Here is a tiny trained network, its code and every weight. The questions are about switching its units off for an input and a class, where a switched-off unit gives its printed mean instead of its output.

import numpy as np


def w(rows, s, z=0):
    codes = np.array(rows[::2]) - 128.0
    scale = np.full(codes.shape[1], s)
    scale[-1] = z or s
    return codes * scale


def norm(h):
    return h / np.sqrt((h * h).mean(-1, keepdims=True) + 1e-5)


def f(y):
    return y / 2 * (1 + np.tanh(0.7978845608 * (y + 0.044715 * y**3)))


def log_softmax(a):
    a = a - a.max(-1, keepdims=True)
    return a - np.log(np.exp(a).sum(-1, keepdims=True))


def net(x, mask):
    res = np.array(x, float).reshape(1, 7) / 4 @ E
    u = 0
    for l in range(3):
        y = f(norm(res) @ A[l][:, :-1].T + A[l][:, -1])
        res = res + np.where(mask[u : u + 8], y, B[l][:, -1]) @ B[l][:, :-1]
        u += 8
    return log_softmax(norm(res)[-1] @ U[:, :-1].T + U[:, -1])


A, B = {}, {}
E = w([
[125,127,131,122,132,125,127],'x0',
[129,124,121,135,129,123,134],'x1',
[126,126,126,125,131,129,126],'x2',
[129,125,128,128,128,128,128],'x3',
[82,65,1,75,78,181,82],'x4',
[167,146,104,61,160,169,219],'x5',
[18,80,153,137,48,172,216],'x6',
],0.0021)
A[0] = w([
[164,109,67,91,135,211,132,62],'L0N1',
[87,56,58,135,149,102,10,77],'L0N2',
[158,58,19,80,159,185,38,92],'L0N3',
[61,90,227,197,103,152,207,85],'L0N4',
[3,61,62,63,2,168,159,3],'L0N5',
[97,40,200,96,130,173,236,110],'L0N6',
[35,120,208,245,83,130,112,116],'L0N7',
[186,132,54,79,158,233,126,82],'L0N8',
],0.0029)
B[0] = w([
[122,130,145,92,141,51,145,120],'L0N1',
[179,252,114,160,50,150,92,180],'L0N2',
[85,191,135,92,5,48,176,210],'L0N3',
[92,211,4,37,61,28,127,195],'L0N4',
[192,73,210,186,250,151,108,254],'L0N5',
[141,251,64,166,93,114,126,191],'L0N6',
[105,59,121,37,129,19,60,230],'L0N7',
[89,79,201,73,110,54,203,150],'L0N8',
],0.0028,0.0017)
A[1] = w([
[46,74,116,106,108,143,145,12],'L1N1',
[178,190,38,96,80,125,128,11],'L1N2',
[217,148,161,115,163,52,103,18],'L1N3',
[211,180,218,173,247,79,88,103],'L1N4',
[132,254,107,182,53,150,185,2],'L1N5',
[140,125,143,127,119,119,133,118],'L1N6',
[36,187,49,171,28,207,132,169],'L1N7',
[132,83,163,138,122,119,147,69],'L1N8',
],0.0025,0.00065)
B[1] = w([
[216,123,138,131,222,86,93,152],'L1N1',
[63,184,188,154,118,125,168,151],'L1N2',
[67,74,100,138,24,211,153,170],'L1N3',
[31,7,60,114,73,205,146,252],'L1N4',
[77,229,50,147,153,144,141,139],'L1N5',
[103,121,84,118,111,147,125,128],'L1N6',
[248,198,243,171,186,135,87,243],'L1N7',
[155,129,126,167,97,132,136,109],'L1N8',
],0.0021,0.0011)
A[2] = w([
[102,231,141,165,37,69,83,207],'L2N1',
[145,29,136,165,101,134,47,105],'L2N2',
[87,23,147,235,178,173,46,2],'L2N3',
[105,45,134,104,225,208,201,80],'L2N4',
[118,203,127,137,123,161,203,220],'L2N5',
[170,151,31,7,126,82,140,53],'L2N6',
[109,20,159,190,162,157,48,44],'L2N7',
[184,53,123,120,222,252,201,61],'L2N8',
],0.0034,0.00085)
B[2] = w([
[209,40,115,111,163,209,123,251],'L2N1',
[150,163,121,155,162,215,209,221],'L2N2',
[67,241,124,117,190,99,240,224],'L2N3',
[174,168,71,186,87,149,15,191],'L2N4',
[98,118,104,184,189,192,97,183],'L2N5',
[39,101,220,212,171,83,150,186],'L2N6',
[92,204,119,136,196,163,243,215],'L2N7',
[197,84,139,118,40,127,2,211],'L2N8',
],0.0031,0.0022)
U = w([
[92,213,112,171,208,172,234,111],'0',
[216,102,107,148,69,174,4,253],'1',
[83,56,177,57,112,2,133,3],'2',
],0.01,0.00044)

Each question gives the input, the list of numbers given to net, and the class t.
The units are the neurons (one row each of A and B). Each row of codes is followed by its name. A weight is (code - 128) times the scale printed after its matrix; where a second scale follows, it is the last column's (A, B and U).
mask holds one flag per neuron, layer by layer. A switched-off neuron (its flag False) gives its mean, the last column of its row in B, instead of its output. The means were averaged over made-up inputs and are rounded, as every weight is.
A unit's drop is (log p(t) with every unit on - log p(t) with that unit switched off) / (log p(t) with every unit on - log p(t) with every unit switched off).
The circuit of an input: a set's keep is (log p(t) with only the set's units on - log p(t) with every unit switched off) / (log p(t) with every unit on - log p(t) with every unit switched off). Starting from the 12 units with the biggest drops (on a tie, the unit counted first), units are removed one at a time, each time the one whose removal leaves the highest keep (on an exact tie, the one counted first), for as long as the keep stays at least 0.8.
circuit, biggest first: the units of the circuit, biggest drop first
k most important neurons: the k neurons with the biggest drops, biggest first
top k neurons in layer l: the k neurons of layer l with the biggest drops, biggest first
drop when u is switched off: that unit's drop, to one decimal
input [-7,-5,-2,7,5,0,1], class 0: top 2 neurons in layer 0	[L0N5; L0N4]
input [4,-4,3,7,-5,-5,5], class 2: circuit, biggest first	[L0N7]
input [6,4,6,-7,6,1,8], class 1: circuit, biggest first	[L2N8; L2N4; L0N5]
input [-5,2,-4,-8,5,2,3], class 1: circuit, biggest first	[L0N5; L2N8]
input [4,7,-1,1,-7,-6,2], class 2: 2 most important neurons	[L0N4; L0N7]
input [-1,-3,-5,7,2,-6,1], class 0: top 2 neurons in layer 0	[L0N6; L0N4]
input [-7,-7,1,-4,-6,-5,2], class 2: top 3 neurons in layer 0	[L0N4; L0N7; L0N5]
input [-7,2,0,2,8,5,-1], class 2: 2 most important neurons	[L0N3; L2N6]
input [6,8,-1,7,0,3,-4], class 1: top 3 neurons in layer 0	[L0N4; L0N7; L0N6]
input [7,0,4,-3,6,-3,1], class 0: 2 most important neurons	[L0N5; L0N4]
input [-2,1,1,-7,-1,-4,5], class 2: 2 most important neurons	[L0N7; L0N4]
input [7,8,-3,-4,0,6,-1], class 1: top 2 neurons in layer 2	[L2N4; L2N8]
input [-3,3,8,-3,1,2,7], class 1: 2 most important neurons	[L0N5; L0N3]
input [8,1,7,2,-8,7,-3], class 1: top neuron in layer 2	[L2N8]
input [-3,4,-4,4,8,-6,4], class 0: drop when L0N5 is switched off	0.2
input [8,-6,-4,-2,3,-3,2], class 0: drop when L0N5 is switched off	1.6
input [8,-8,2,1,-7,6,-7], class 1: drop when L1N6 is switched off	0.0
